Below is a small trained network, with its code and all its weights. Each question gives an input and a class and asks what happens when units are switched off, that is, made to give their printed mean instead of their output.

import numpy as np


def w(rows, s, z=0):
    codes = np.array(rows[::2]) - 128.0
    scale = np.full(codes.shape[1], s)
    scale[-1] = z or s
    return codes * scale


def f(y):
    return y / 2 * (1 + np.tanh(0.7978845608 * (y + 0.044715 * y**3)))


def log_softmax(a):
    a = a - a.max(-1, keepdims=True)
    return a - np.log(np.exp(a).sum(-1, keepdims=True))


def net(x, mask):
    res = np.array(x, float).reshape(1, 4) / 4 @ E
    y = f(res @ A[0][:, :-1].T + A[0][:, -1])
    res = res + np.where(mask, y, B[0][:, -1]) @ B[0][:, :-1]
    return log_softmax(res[-1] @ U[:, :-1].T + U[:, -1])


A, B = {}, {}
E = w([
[119,52,196,181,165,134,126],'x0',
[112,194,91,221,228,117,117],'x1',
[87,174,180,128,141,246,145],'x2',
[75,114,108,179,36,144,41],'x3',
],0.012)
A[0] = w([
[78,86,129,175,110,126,90,117],'N1',
[111,155,110,137,90,136,104,104],'N2',
[50,158,194,129,137,248,150,36],'N3',
[98,12,193,187,179,108,115,45],'N4',
[90,185,97,205,194,126,117,5],'N5',
[124,85,167,77,70,157,156,25],'N6',
[114,196,40,82,105,92,123,93],'N7',
[131,101,127,113,175,141,173,157],'N8',
[183,154,168,81,175,112,167,88],'N9',
[111,188,111,99,111,177,136,86],'N10',
[85,115,126,140,85,132,81,98],'N11',
[65,146,124,163,90,136,46,85],'N12',
[133,70,91,142,126,18,115,159],'N13',
[122,139,163,105,175,97,171,90],'N14',
],0.014,0.003)
B[0] = w([
[152,132,96,122,142,145,190,186],'N1',
[118,136,123,131,139,135,178,162],'N2',
[209,136,118,183,179,52,70,247],'N3',
[148,251,199,115,48,176,139,232],'N4',
[42,43,144,38,67,112,84,245],'N5',
[27,80,134,77,106,118,76,215],'N6',
[166,212,212,137,74,174,134,207],'N7',
[146,147,85,126,132,133,171,192],'N8',
[96,99,81,137,144,147,194,222],'N9',
[163,161,166,163,131,121,113,175],'N10',
[106,112,90,106,148,132,172,186],'N11',
[127,98,84,139,170,161,198,208],'N12',
[171,102,111,187,213,72,53,225],'N13',
[128,101,89,157,133,176,153,197],'N14',
],0.017,0.015)
U = w([
[143,94,119,212,192,79,40,62],'0',
[76,77,65,161,176,190,219,35],'1',
[103,203,205,149,95,185,105,250],'2',
[2,20,150,63,112,123,35,148],'3',
],0.01,0.0024)

Each question gives the input, the list of numbers given to net, and the class t.
The units are the neurons (one row each of A and B). Each row of codes is followed by its name. A weight is (code - 128) times the scale printed after its matrix; where a second scale follows, it is the last column's (A, B and U).
mask holds one flag per neuron, in row order. A switched-off neuron (its flag False) gives its mean, the last column of its row in B, instead of its output. The means were averaged over made-up inputs and are rounded, as every weight is.
A unit's drop is (log p(t) with every unit on - log p(t) with that unit switched off) / (log p(t) with every unit on - log p(t) with every unit switched off).
The circuit of an input: a set's keep is (log p(t) with only the set's units on - log p(t) with every unit switched off) / (log p(t) with every unit on - log p(t) with every unit switched off). Starting from the 12 units with the biggest drops (on a tie, the unit counted first), units are removed one at a time, each time the one whose removal leaves the highest keep (on an exact tie, the one counted first), for as long as the keep stays at least 0.8.
units of the circuit, in order: the units of the circuit, biggest drop first
k most important neurons: the k neurons with the biggest drops, biggest first
drop of u: that unit's drop, to one decimal
input [3,5,0,6], class 1: 3 most important neurons -> [N12, N1, N6]
input [-8,7,-4,8], class 1: 3 most important neurons -> [N12, N4, N11]
input [-5,2,-3,-1], class 2: units of the circuit, in order -> [N7]
input [-2,-2,6,7], class 1: 2 most important neurons -> [N12, N13]
input [8,8,-2,4], class 2: 3 most important neurons -> [N4, N6, N1]
input [-4,4,7,-7], class 0: 2 most important neurons -> [N3, N10]
input [-1,8,8,1], class 0: 3 most important neurons -> [N3, N6, N10]
input [8,-6,0,8], class 1: 2 most important neurons -> [N12, N11]
input [-4,-5,3,5], class 1: 2 most important neurons -> [N5, N12]
input [7,4,-1,8], class 1: 2 most important neurons -> [N12, N1]
input [6,8,-1,2], class 3: 2 most important neurons -> [N5, N7]
input [5,2,-4,5], class 1: 2 most important neurons -> [N3, N12]
input [-3,-4,4,-2], class 0: 4 most important neurons -> [N5, N4, N3, N10]
input [-1,-8,5,-5], class 3: units of the circuit, in order -> [N6]
input [1,-3,4,-4], class 0: 3 most important neurons -> [N3, N5, N12]
input [0,-1,-3,4], class 1: units of the circuit, in order -> [N3, N5]
input [-6,0,-4,0], class 2: drop of N3 -> 0.7
input [8,7,-4,-6], class 2: drop of N10 -> 0.0
input [4,7,5,5], class 3: drop of N13 -> 0.1
input [-6,-6,-7,-5], class 0: units of the circuit, in order -> [N13]
